Below is a small trained network, with its code and all its weights. Each question gives an input and a class and asks what happens when units are switched off, that is, made to give their printed mean instead of their output.

import numpy as np


def w(rows, s, z=0):
    codes = np.array(rows[::2]) - 128.0
    scale = np.full(codes.shape[1], s)
    scale[-1] = z or s
    return codes * scale


def f(y):
    return np.maximum(y, 0)


def log_softmax(a):
    a = a - a.max(-1, keepdims=True)
    return a - np.log(np.exp(a).sum(-1, keepdims=True))


def net(x, mask):
    res = np.array(x, float).reshape(1, 5) / 4 @ E
    y = f(res @ A[0][:, :-1].T + A[0][:, -1])
    res = res + np.where(mask, y, B[0][:, -1]) @ B[0][:, :-1]
    return log_softmax(res[-1] @ U[:, :-1].T + U[:, -1])


A, B = {}, {}
E = w([
[104,158,177,182,100,116,146],'x0',
[71,148,121,218,46,120,54],'x1',
[102,98,162,53,1,107,135],'x2',
[92,46,235,164,159,88,177],'x3',
[92,102,134,121,192,95,11],'x4',
],0.0083)
A[0] = w([
[55,84,196,159,150,2,66,179],'n1',
[151,70,151,45,126,150,188,244],'n2',
[156,149,24,120,106,140,69,219],'n3',
[122,152,142,254,154,131,124,210],'n4',
[179,106,104,84,234,152,173,236],'n5',
[120,174,155,234,119,135,127,235],'n6',
[179,141,14,108,134,147,62,241],'n7',
[101,153,182,198,93,142,154,230],'n8',
[80,120,164,196,189,79,117,252],'n9',
[133,158,155,91,18,115,133,252],'n10',
[103,96,214,107,111,147,192,221],'n11',
[158,134,144,109,83,133,230,202],'n12',
[95,155,128,171,114,87,37,246],'n13',
[134,63,231,75,114,129,169,195],'n14',
],0.0076,0.0037)
B[0] = w([
[95,37,254,167,152,130,77,247],'n1',
[180,167,152,51,130,62,145,223],'n2',
[71,135,76,56,95,210,77,239],'n3',
[157,75,113,200,159,194,158,227],'n4',
[229,194,110,101,241,114,85,236],'n5',
[155,98,92,206,93,177,151,224],'n6',
[68,169,110,21,118,222,74,254],'n7',
[128,140,103,198,68,124,165,216],'n8',
[157,57,161,194,209,146,103,237],'n9',
[49,150,125,127,28,108,150,242],'n10',
[146,105,156,123,97,79,181,214],'n11',
[150,179,88,96,97,79,200,219],'n12',
[61,108,170,152,111,180,93,240],'n13',
[134,95,200,90,110,55,153,215],'n14',
],0.007,0.0079)
U = w([
[183,223,66,65,207,157,83,254],'0',
[168,62,180,83,169,39,84,36],'1',
[132,141,158,65,65,1,222,186],'2',
[66,48,196,199,130,155,57,88],'3',
[31,135,82,44,65,226,68,132],'4',
[211,101,65,206,155,191,202,169],'5',
[92,185,57,182,57,108,169,2],'6',
],0.0073,0.0013)

Each question gives the input, the list of numbers given to net, and the class t.
The units are the neurons (one row each of A and B). Each row of codes is followed by its name. A weight is (code - 128) times the scale printed after its matrix; where a second scale follows, it is the last column's (A, B and U).
mask holds one flag per neuron, in row order. A switched-off neuron (its flag False) gives its mean, the last column of its row in B, instead of its output. The means were averaged over made-up inputs and are rounded, as every weight is.
A unit's drop is (log p(t) with every unit on - log p(t) with that unit switched off) / (log p(t) with every unit on - log p(t) with every unit switched off).
The circuit of an input: a set's keep is (log p(t) with only the set's units on - log p(t) with every unit switched off) / (log p(t) with every unit on - log p(t) with every unit switched off). Starting from the 12 units with the biggest drops (on a tie, the unit counted first), units are removed one at a time, each time the one whose removal leaves the highest keep (on an exact tie, the one counted first), for as long as the keep stays at least 0.8.
units of the circuit, in order: the units of the circuit, biggest drop first
top k neurons: the k neurons with the biggest drops, biggest first
drop of u: that unit's drop, to one decimal
input [7,8,2,5,-8], class 6: units of the circuit, in order	(n8)
input [5,6,-5,0,-4], class 5: units of the circuit, in order	(n4; n6)
input [-2,-1,7,8,5], class 1: top 2 neurons	(n1; n14)
input [6,5,5,3,-4], class 2: top 3 neurons	(n11; n14; n12)
input [-1,-6,4,-3,0], class 2: units of the circuit, in order	(n2; n12)
input [6,0,-5,4,-1], class 5: units of the circuit, in order	(n4; n6)
input [7,-5,-1,5,1], class 1: top 3 neurons	(n9; n10; n1)
input [-5,3,-6,-8,-7], class 4: top 2 neurons	(n3; n7)
input [-7,-8,-8,5,-3], class 0: top 2 neurons	(n5; n1)
input [-6,-5,5,-4,4], class 0: drop of n2	0.4
input [-2,4,-5,-8,6], class 4: drop of n11	0.0
input [-6,1,-3,8,-7], class 2: drop of n14	0.2
